Rows, each followed by one of two labels for a hidden trait (new trait and labels in each part)
2.97 -2.23 0.54 -0.91 2.26 -2.49 0.89 -0.28 1.04 3.45 -2.51 -0.57 1.04
 -3.47 -1.45 0.95 1.10 4.78 -0.45 -0.08 -1.55 -2.22 -0.29 -2.83 0.02
 -1.54 2.14 -4.35 -5.09 -0.61 -3.51 -0.53 0.92 -1.16 -0.01 0.12 3.57
 -0.15 -4.05 0.59 1.69 -0.21 -0.79 2.30 -0.41 0.78 7.14 -1.59 -1.69 1.50
 -1.10 0.71 0.09 -2.21 0.04 -0.65 -1.18 -1.67
(19)
1.74 -3.13 1.98 -2.34 2.25 -3.57 0.98 -1.92 0.94 0.18 -4.85 -0.67 -0.81
 0.91 -0.99 1.49 1.33 -2.62 -0.82 -0.87 -1.75 -1.84 -0.01 -2.95 0.31
 1.46 0.37 -5.38 -3.64 -0.58 -2.16 -0.59 1.89 -1.84 -0.97 -2.17 2.14
 -0.87 -0.68 0.57 0.29 0.58 1.44 0.86 -1.07 2.20 3.33 0.26 -1.39 -1.50
 -0.67 1.23 -0.36 -0.03 -1.15 -0.69 -1.63 -2.48
(17)
1.46 0.96 0.32 2.67 2.02 0.72 -2.04 -5.70 0.92 1.66 -1.99 -0.49 0.96
 -1.44 -1.90 -0.26 -3.69 1.71 -0.35 -1.71 -1.17 -1.36 0.25 1.33 0.97
 -1.27 0.38 5.69 2.00 0.13 1.17 -0.24 -0.82 -0.29 -0.60 -0.10 -2.76
 -0.82 -1.26 0.02 1.67 1.06 -0.19 -1.24 -0.24 -0.03 0.05 0.16 0.86 -0.45
 -1.00 -0.20 -0.76 -0.10 0.02 0.35 0.03 -3.77
(17)
1.95 -0.05 0.99 0.64 3.57 -0.86 -0.97 -6.35 1.22 4.76 -0.41 -0.55 -0.12
 -3.70 -2.28 0.91 -0.47 3.31 -0.59 -0.78 -1.24 -2.10 -0.11 -0.82 0.99
 -1.58 1.69 1.30 -4.41 0.38 0.02 -0.06 0.41 -0.45 0.47 -0.44 3.10 -0.63
 -3.67 0.53 1.07 -0.66 -0.95 0.95 0.23 0.59 2.67 -1.00 -1.75 0.37 -2.01
 -0.34 -0.79 -1.45 0.57 -0.66 0.66 -4.78
(17)
3.20 -1.05 0.15 2.48 2.26 -0.83 -1.13 -2.92 1.59 1.28 -4.68 -0.63 2.32
 -2.04 -2.15 -0.98 -3.98 3.46 -0.55 -2.13 -2.11 -2.48 0.10 -0.15 0.50
 -1.15 1.50 3.19 2.36 -0.69 0.87 -0.75 -0.36 -0.62 -1.19 0.51 -3.18
 -0.37 -2.47 0.30 3.30 1.93 0.20 -0.50 -0.26 -0.29 4.58 -0.28 1.80 1.27
 -0.87 0.80 -0.37 -0.64 -0.40 0.54 -1.71 -2.20
(19)
1.73 -0.69 -1.21 2.24 -0.78 0.22 -0.42 1.76 0.66 -0.63 -2.05 -0.27 2.51
 -0.85 -0.74 -1.84 -3.07 3.41 -0.01 -1.16 -0.77 -0.99 -0.04 0.00 -0.37
 -0.44 1.08 2.49 3.77 -0.79 0.75 -0.52 -0.77 0.51 -0.94 1.68 -3.86 0.66
 -0.84 0.03 2.93 1.56 0.26 -0.46 0.14 -1.55 3.30 -0.17 2.29 2.41 -0.03
 0.81 0.30 -0.23 -0.12 0.98 -1.50 1.50
(19)
-0.03 -0.18 1.96 -2.15 1.85 -1.24 -0.13 -4.86 -0.07 1.81 -1.45 -0.60
 -2.06 0.09 -0.39 2.67 1.74 -3.24 -0.35 0.26 -0.36 -0.26 0.18 -0.11 0.90
 -0.11 -0.63 -2.17 -4.24 0.54 -1.76 0.09 0.80 -2.11 0.35 -2.37 3.28
 -1.58 -0.17 0.14 -2.07 -0.50 -0.22 0.33 -0.97 2.66 -1.43 0.13 -2.28
 -3.52 -0.38 -0.54 -0.55 -0.03 -0.39 -1.17 0.95 -4.05
(17)
0.70 0.59 1.62 0.12 3.07 -0.33 -1.35 -7.48 0.67 3.50 -0.72 -0.55 -1.26
 -1.78 -1.68 1.62 -0.23 -0.58 -0.51 -0.59 -0.77 -1.23 0.16 0.41 1.38
 -0.97 0.18 1.56 -3.41 0.75 -3.11 0.12 0.47 -1.20 0.39 -1.58 2.13 -1.39
 -1.36 0.23 -0.57 -0.51 -0.60 0.08 -0.42 1.74 -1.16 -0.13 -1.74 -2.19
 -1.33 -0.74 -1.07 -0.62 0.15 -0.78 1.15 -5.23
(17)
2.17 -3.15 1.33 -1.76 2.27 -3.40 1.13 -1.19 1.31 1.51 -3.32 -0.56 -0.09
 -0.56 -1.30 0.70 1.44 0.07 -0.79 -0.66 -1.57 -2.20 -0.20 -3.40 0.14
 0.80 1.55 -5.32 -4.78 -0.57 -2.13 -0.53 1.76 -0.94 -0.65 -1.04 2.89
 -0.24 -2.03 0.68 1.03 -0.07 0.95 1.50 -0.34 1.47 5.38 -0.44 -1.69 0.51
 -1.18 1.16 -0.22 -0.60 -0.66 -0.60 -1.52 -2.06
(19)
0.11 -0.94 2.11 -2.56 1.62 -1.75 0.34 -3.40 -0.08 0.87 -2.34 -0.56 -1.97
 0.53 -0.13 2.68 2.05 -3.89 -0.43 0.24 -0.54 -0.46 0.18 -1.07 0.69 0.45
 -0.82 -4.13 -4.26 0.22 -1.29 -0.03 1.70 -2.32 0.16 -2.45 2.92 -1.49
 0.22 0.12 -1.78 -0.31 0.23 0.46 -1.35 2.85 -0.97 0.21 -2.36 -3.53 -0.14
 -0.22 -0.60 0.05 -0.69 -1.19 0.28 -3.55
(17)
0.17 -1.79 1.90 -2.69 1.44 -2.62 0.68 -2.37 0.28 -0.66 -2.87 -0.49 -1.95
 2.22 -0.26 1.40 1.63 -5.08 -0.61 -0.42 -0.48 -0.76 0.08 -1.65 0.37 2.10
 -0.67 -4.10 -2.84 -0.02 -1.23 -0.17 1.69 -1.26 -0.59 -2.40 2.09 -0.92
 0.92 0.31 -1.21 0.03 1.55 0.20 -0.88 2.30 -0.46 0.88 -1.58 -2.27 -0.37
 0.55 -0.53 0.87 -1.01 -0.69 -0.74 -2.26
(17)

Next part:
0.49 -0.68 -0.28 0.86 0.07 0.05 0.28 -0.30 -0.44 -0.99 -0.39 -0.06 0.45
 -0.17 1.32 -0.30 0.81 0.97 -0.35 0.36 -0.10 -0.35 0.33 -3.36 -0.43
 -0.45 1.06 -0.19 3.13 2.06 -1.04 0.37 1.06 -0.14 2.01 0.04 -3.50 0.06
 0.01 0.49 -0.11 0.61 0.02 -0.22 -0.65 6.21 0.27 -3.09 1.00 2.10 0.25
V
-2.00 0.62 -0.50 0.75 0.01 0.24 0.24 -0.84 -1.00 0.09 -0.27 0.92 0.65
 0.33 -0.20 -0.62 0.56 0.78 -0.24 0.02 0.58 -0.03 -0.12 -1.99 0.11 -1.35
 1.87 -0.12 -0.06 5.93 -0.02 -0.47 -0.72 -0.78 2.29 1.31 -2.16 0.55 0.56
 0.45 0.02 1.84 -0.27 -0.30 -1.45 -0.28 0.23 0.37 -0.88 2.04 0.26
R
-1.03 -0.94 -0.45 1.07 0.15 0.26 0.10 -0.20 0.66 -0.06 -1.15 0.38 0.67
 -0.11 1.30 -0.70 1.15 0.44 0.68 0.26 -0.53 -0.55 -0.22 -3.08 0.43 -0.89
 1.08 -0.20 1.35 1.32 -0.35 -0.18 -0.20 0.41 1.62 0.29 -3.37 -0.56 0.08
 0.49 -0.12 0.53 0.15 -0.18 -1.64 -0.05 -0.25 0.96 2.09 1.35 0.00
V
-2.16 -0.32 -0.21 1.38 0.13 0.14 0.22 -1.42 -1.27 0.12 0.60 -1.18 1.26
 0.35 -0.07 -0.48 1.96 0.30 -0.17 -0.06 -0.47 -0.62 0.16 -5.98 0.36
 -1.42 1.17 1.37 1.01 5.52 -0.16 -0.24 -0.86 -0.43 2.64 1.69 -3.57 -0.11
 0.63 0.75 -0.02 3.73 -0.79 0.12 -1.71 -7.41 -0.05 5.11 1.60 2.14 0.20
V
-1.64 0.28 -0.35 0.43 -0.07 0.05 0.17 -0.65 -1.05 0.39 0.77 -0.03 1.11
 0.28 -0.70 -0.49 0.96 0.69 -0.30 0.05 0.39 -0.16 0.16 -1.16 -0.12 -0.45
 0.78 0.14 -0.16 4.32 0.20 -0.22 -0.17 -1.61 1.63 1.06 -1.43 0.37 0.71
 0.26 0.06 1.76 -0.61 -0.42 -0.40 -3.45 0.17 1.70 -1.26 1.57 0.32
R
0.65 -0.55 0.14 1.28 0.19 -0.07 0.60 -0.12 0.98 -1.08 -0.48 -1.27 0.04
 -0.23 1.88 -0.46 0.67 -0.21 0.37 0.11 -1.15 -0.51 0.13 -5.96 0.50 0.11
 -0.12 0.80 2.35 -4.16 -0.59 0.30 0.37 1.08 1.46 -0.34 -2.89 0.26 -1.61
 0.36 -0.07 0.90 0.38 0.50 -1.16 2.00 -0.38 1.29 3.14 0.80 0.10
V
1.38 0.56 -0.15 0.26 0.06 -0.01 0.19 -0.66 -1.88 -1.38 -0.46 -0.28 -0.89
 -0.13 0.27 0.20 0.27 0.98 -0.56 -0.11 0.84 -0.13 0.26 -0.45 -0.22 -0.39
 0.64 0.45 1.87 2.99 -1.31 0.24 1.17 -0.29 -0.04 -0.02 -0.97 0.13 0.09
 0.29 -0.08 0.90 -0.02 0.65 1.03 6.53 0.39 -3.40 -0.99 0.99 -0.02
R
0.28 -0.27 0.01 0.95 0.06 0.09 0.16 -0.01 -1.89 -0.44 0.80 -1.30 0.86
 0.18 0.56 0.11 0.96 0.96 -0.90 0.10 -0.08 -0.28 0.37 -4.01 -0.40 0.09
 0.82 0.08 2.15 2.47 -0.99 0.32 0.14 -0.28 1.38 0.53 -3.18 0.44 -0.20
 0.46 -0.07 1.68 -0.70 -0.34 -0.39 4.33 0.07 0.60 0.56 1.80 0.53
V
-1.48 0.58 -0.23 0.93 0.11 0.16 -0.28 -0.33 0.90 0.03 -3.74 3.04 -1.66
 -0.47 0.44 -0.04 -0.19 -0.62 0.63 0.20 -0.48 0.31 -0.95 -0.08 0.78
 -2.11 0.52 0.06 0.63 3.95 -0.55 -0.89 -0.50 1.15 0.68 0.73 -1.17 -1.11
 0.34 0.46 -0.15 -0.13 0.44 0.51 -1.81 -3.27 -0.54 -3.34 1.99 1.94 -0.89
R
-0.23 0.34 -0.12 0.46 0.05 0.08 0.14 -0.45 -0.30 -0.51 0.03 0.09 -0.26
 0.09 -0.17 -0.08 0.33 0.22 -0.08 -0.01 0.14 -0.25 -0.06 -1.94 -0.01
 -0.53 -0.08 0.61 0.79 2.83 -0.44 0.05 0.64 -0.51 0.28 0.40 -1.18 0.20
 0.17 0.24 -0.01 0.87 0.03 0.30 -0.51 0.17 0.19 0.30 -0.52 0.70 -0.03
R
-0.52 0.41 0.21 0.42 0.07 0.10 0.06 -0.88 -0.62 -0.43 0.45 -0.15 -0.50
 0.24 -0.66 0.22 0.36 -0.33 -0.45 -0.10 -0.07 -0.03 -0.04 -2.90 0.29
 -0.60 -0.12 1.08 0.07 2.62 0.14 -0.08 0.24 -0.06 0.28 0.57 -0.65 0.22
 0.06 0.11 -0.02 1.60 -0.12 0.39 -0.20 -3.43 0.03 2.76 0.30 0.14 -0.13
V
-1.13 0.51 -0.39 0.35 0.11 0.08 0.04 -0.24 0.68 -0.30 -1.54 2.04 -0.81
 -0.17 0.31 -0.48 0.20 -0.20 0.94 0.05 -0.41 -0.15 -0.37 -0.79 0.31
 -1.35 0.63 0.29 0.53 3.37 -0.41 -0.31 0.26 0.25 1.00 0.28 -1.44 -0.57
 0.23 0.35 -0.07 0.02 0.56 0.59 -1.47 -3.39 -0.09 -1.65 0.62 1.36 -0.45
R
1.74 -1.29 0.36 0.77 0.12 0.03 0.22 -0.37 -1.74 -1.34 1.18 -1.95 0.15
 0.07 1.00 0.28 1.40 0.77 -0.84 -0.10 -0.25 -0.60 0.59 -6.07 -0.19 0.04
 0.37 1.28 2.96 1.76 -1.62 0.85 0.52 0.64 0.79 0.09 -2.96 0.73 -0.38
 0.53 -0.09 2.06 -0.49 0.44 0.03 4.46 -0.01 -0.61 1.01 1.37 0.55
V

Part 3:
0.06 0.85 0.66 -2.27 0.90 1.21 6.06 -0.59 -1.69 -0.51 -0.39 -2.26 2.02
 -2.83 -4.38 -0.32 -0.76 1.65 -1.80 -0.24 1.04 0.74 -1.49 -0.60 1.12
 0.76 0.87 -1.61 1.38
DZ
-1.81 2.03 2.22 -1.51 1.11 -0.20 -0.23 0.54 0.09 -0.05 -0.17 -0.12 -0.80
 -0.39 1.62 -0.88 -1.58 -0.99 0.73 0.10 1.73 -2.21 1.13 -0.90 -1.31
 -0.20 -2.09 0.87 -0.76
Dp
0.29 3.31 0.61 0.08 0.89 1.06 1.34 -1.32 4.33 1.09 -0.95 0.27 1.90 -5.56
 -1.37 -1.78 0.41 -0.71 1.20 -1.65 -0.10 -0.57 -0.06 2.59 2.26 -0.10
 3.63 -0.55 -1.89
DZ
-1.87 0.88 2.54 -1.93 -0.25 -0.10 -1.90 -1.34 -1.05 -0.09 1.55 0.49
 -1.23 0.23 0.71 0.22 1.13 0.36 -1.40 -2.50 1.92 2.26 2.23 3.94 0.09
 1.85 -0.19 -0.69 5.79
DZ
1.47 0.31 -0.11 0.19 1.16 0.86 5.01 -0.70 -0.64 -0.40 -0.80 -1.78 1.92
 -3.02 -2.86 -0.50 -0.40 0.41 -0.90 0.63 0.16 -0.72 -2.52 -2.03 0.85
 -0.85 0.67 -0.26 -1.19
Dp
-0.07 0.84 1.75 -0.78 0.55 -1.05 -1.84 -0.04 0.40 0.51 0.32 0.34 -1.09
 1.24 3.30 -0.08 -2.79 -1.03 1.95 0.45 0.40 -3.52 0.83 -2.00 -1.39 -0.77
 -1.92 1.47 -1.48
Dp
-2.99 0.43 -0.45 -6.29 1.47 2.48 -0.46 1.22 -3.75 -0.47 -1.07 -2.29
 -0.07 1.14 0.99 0.94 -4.36 0.74 0.26 3.07 3.19 -3.22 -1.02 -2.39 -3.23
 0.78 -5.72 0.78 -2.53
Dp
0.39 1.17 0.92 0.40 1.18 -0.26 -1.77 -0.13 2.01 0.87 -0.62 0.87 0.21
 -1.95 2.38 -0.99 -0.30 -1.27 1.55 -0.28 0.90 -1.95 0.21 0.61 0.81 -1.16
 -0.79 1.22 -1.42
DZ
2.07 1.10 -0.89 1.32 1.25 0.96 7.34 -0.66 -0.91 -0.94 -1.46 -2.00 2.23
 -2.63 -3.52 -0.66 -0.58 0.04 -0.92 0.78 -0.85 -1.04 -3.20 -3.27 1.79
 -0.97 1.37 -0.48 -2.05
Dp
1.39 2.03 1.65 2.59 -0.16 -1.85 -3.59 -0.66 3.40 1.24 -0.04 2.48 -0.04
 -1.85 3.75 0.37 1.93 -0.52 2.03 -2.28 -1.19 0.62 0.66 3.71 2.38 -1.36
 2.50 0.61 0.05
DZ
-3.02 -0.01 3.77 -3.17 0.31 -0.13 4.10 1.57 -5.46 -1.59 0.70 -2.98 0.34
 3.18 -2.02 2.16 -4.04 3.20 -0.89 1.50 2.94 -1.22 0.56 -3.05 -2.12 -0.02
 -5.65 -1.97 3.18
Dp
-0.30 3.32 2.94 -0.89 0.87 0.18 5.64 0.31 0.02 0.00 -0.70 -1.64 2.01
 -3.94 -2.49 0.01 -1.46 2.28 0.13 -0.63 0.77 -1.51 -0.14 -0.80 1.53 0.02
 1.77 -1.72 -0.46
DZ
-0.32 0.36 1.89 -0.91 0.02 0.43 0.79 -1.15 -1.53 -0.60 0.52 -0.42 0.39
 -1.11 -2.30 0.50 0.25 1.58 -1.75 -1.19 1.69 3.20 0.46 3.59 0.95 1.10
 -0.35 -2.01 5.54
DZ
-2.77 1.69 4.20 -1.01 -0.02 -2.18 -0.90 0.93 -0.72 -0.12 1.92 0.33 -2.81
 2.39 2.87 -0.23 -1.44 -1.33 -0.08 -1.13 2.04 -1.73 2.65 -0.27 -2.13
 0.36 -2.15 0.18 3.34
Dp
-1.55 0.44 1.47 -2.08 0.62 0.04 -2.04 -0.06 -1.16 0.22 0.16 0.18 -0.32
 0.93 1.44 0.99 -1.35 0.44 0.04 -0.07 2.12 -0.28 -0.15 1.00 -0.29 -0.22
 -2.98 0.53 1.39
Dp
2.92 -2.07 -0.27 1.91 0.45 -1.31 0.02 0.23 -0.74 -0.37 -0.37 -0.52 0.32
 0.79 0.12 1.50 0.84 0.54 -0.27 1.75 0.34 0.21 -2.68 -2.72 -0.34 -1.72
 0.99 0.55 -1.69
Dp
-2.67 2.56 3.15 -3.13 -0.13 0.16 1.80 -0.66 -1.99 0.16 0.42 -0.99 0.80
 -1.30 -0.92 1.17 -2.77 2.10 0.47 -1.67 1.85 -0.31 0.90 2.14 0.27 0.82
 -1.40 -2.02 3.65
Dp
-0.59 3.46 1.29 -1.28 1.23 1.06 4.63 0.85 0.65 0.28 -1.09 -1.43 1.61
 -4.33 -2.71 -0.92 -0.60 0.69 0.38 0.19 1.06 -2.48 -0.66 0.17 1.36 -0.20
 1.71 -1.02 -2.11
DZ
0.58 1.10 -0.01 -0.98 1.31 0.58 2.05 -1.00 1.54 0.91 -0.35 0.13 0.41
 -3.62 -0.42 -1.04 0.02 -1.47 -0.04 -0.30 0.60 -1.08 -1.10 -0.28 0.54
 0.05 1.93 0.71 -1.48
DZ
-0.78 1.74 0.72 -2.12 0.33 0.41 3.87 -0.81 -0.01 1.11 -0.40 -0.57 0.02
 -2.90 0.16 -0.36 -2.25 -0.93 0.72 -0.24 0.17 -2.84 -0.74 -1.11 0.26
 -0.67 0.88 0.26 -0.71
Dp
-0.13 1.49 3.31 0.30 0.46 -1.08 0.71 0.00 -0.10 0.44 -0.19 -0.32 0.96
 -1.44 0.09 0.88 -1.10 1.49 0.74 -0.50 1.46 -1.03 -0.04 0.54 0.57 -1.10
 -0.04 -0.64 0.18
Dp
0.36 0.15 1.07 1.15 0.11 -1.22 -5.72 -0.47 1.20 0.72 -0.21 2.06 0.00
 -0.18 3.79 1.49 -0.04 0.55 1.96 -0.54 0.78 -0.40 0.01 2.35 0.00 -1.93
 -2.00 1.08 -0.96
DZ
1.05 0.51 -0.15 0.81 0.35 -0.11 1.77 0.17 0.66 -0.26 -0.69 -0.29 1.28
 -1.87 -1.61 0.43 1.96 2.17 -0.64 0.38 0.72 0.78 -1.23 0.27 0.99 -0.20
 1.11 -0.08 -1.62
DZ
-0.35 2.91 -0.22 -1.57 0.91 0.91 -2.22 -1.01 0.34 0.85 -0.07 0.66 -0.65
 -1.23 1.07 -0.76 -0.18 -1.58 -0.13 -1.21 0.72 -0.03 -0.45 1.93 0.86
 0.26 -0.11 1.22 1.16
DZ
1.24 2.90 -0.23 0.43 1.27 0.16 5.98 0.46 1.40 0.50 -1.24 -0.98 1.43
 -3.87 -2.76 -1.57 -0.11 -1.05 0.49 0.29 -0.25 -2.57 -1.68 -1.70 1.72
 -0.70 2.79 -0.19 -3.57
Dp
1.10 0.57 0.66 0.56 0.67 -0.24 2.09 -0.28 0.79 0.15 -0.15 -0.40 0.26
 -1.73 -0.82 -0.49 1.32 0.06 -0.50 0.35 1.17 -0.26 -1.05 -0.45 0.23 0.04
 1.26 0.78 -1.43
DZ
-1.06 2.38 2.28 -0.55 -0.68 -1.01 1.05 -2.00 -0.07 1.03 1.74 0.75 -1.22
 -1.23 2.15 -0.02 -0.76 -1.01 -0.04 -3.36 -0.57 -0.16 2.05 1.78 0.73
 0.75 1.57 -0.89 5.31
Dp
0.54 -0.57 -2.65 -2.34 0.87 1.88 2.38 -2.01 -1.00 0.69 -0.43 -0.86 0.59
 -2.41 -1.59 0.29 -0.08 0.04 -1.90 0.36 0.43 1.18 -2.99 0.16 -0.73 1.10
 0.98 0.92 -0.08
DZ
-2.46 3.18 0.39 -4.12 0.71 2.31 2.49 -0.63 -0.24 0.88 -1.00 -0.79 0.85
 -4.29 -1.09 -0.25 -2.81 0.81 0.67 -1.68 0.62 -2.33 -0.13 1.75 1.03 0.31
 0.67 -1.14 0.88
Dp
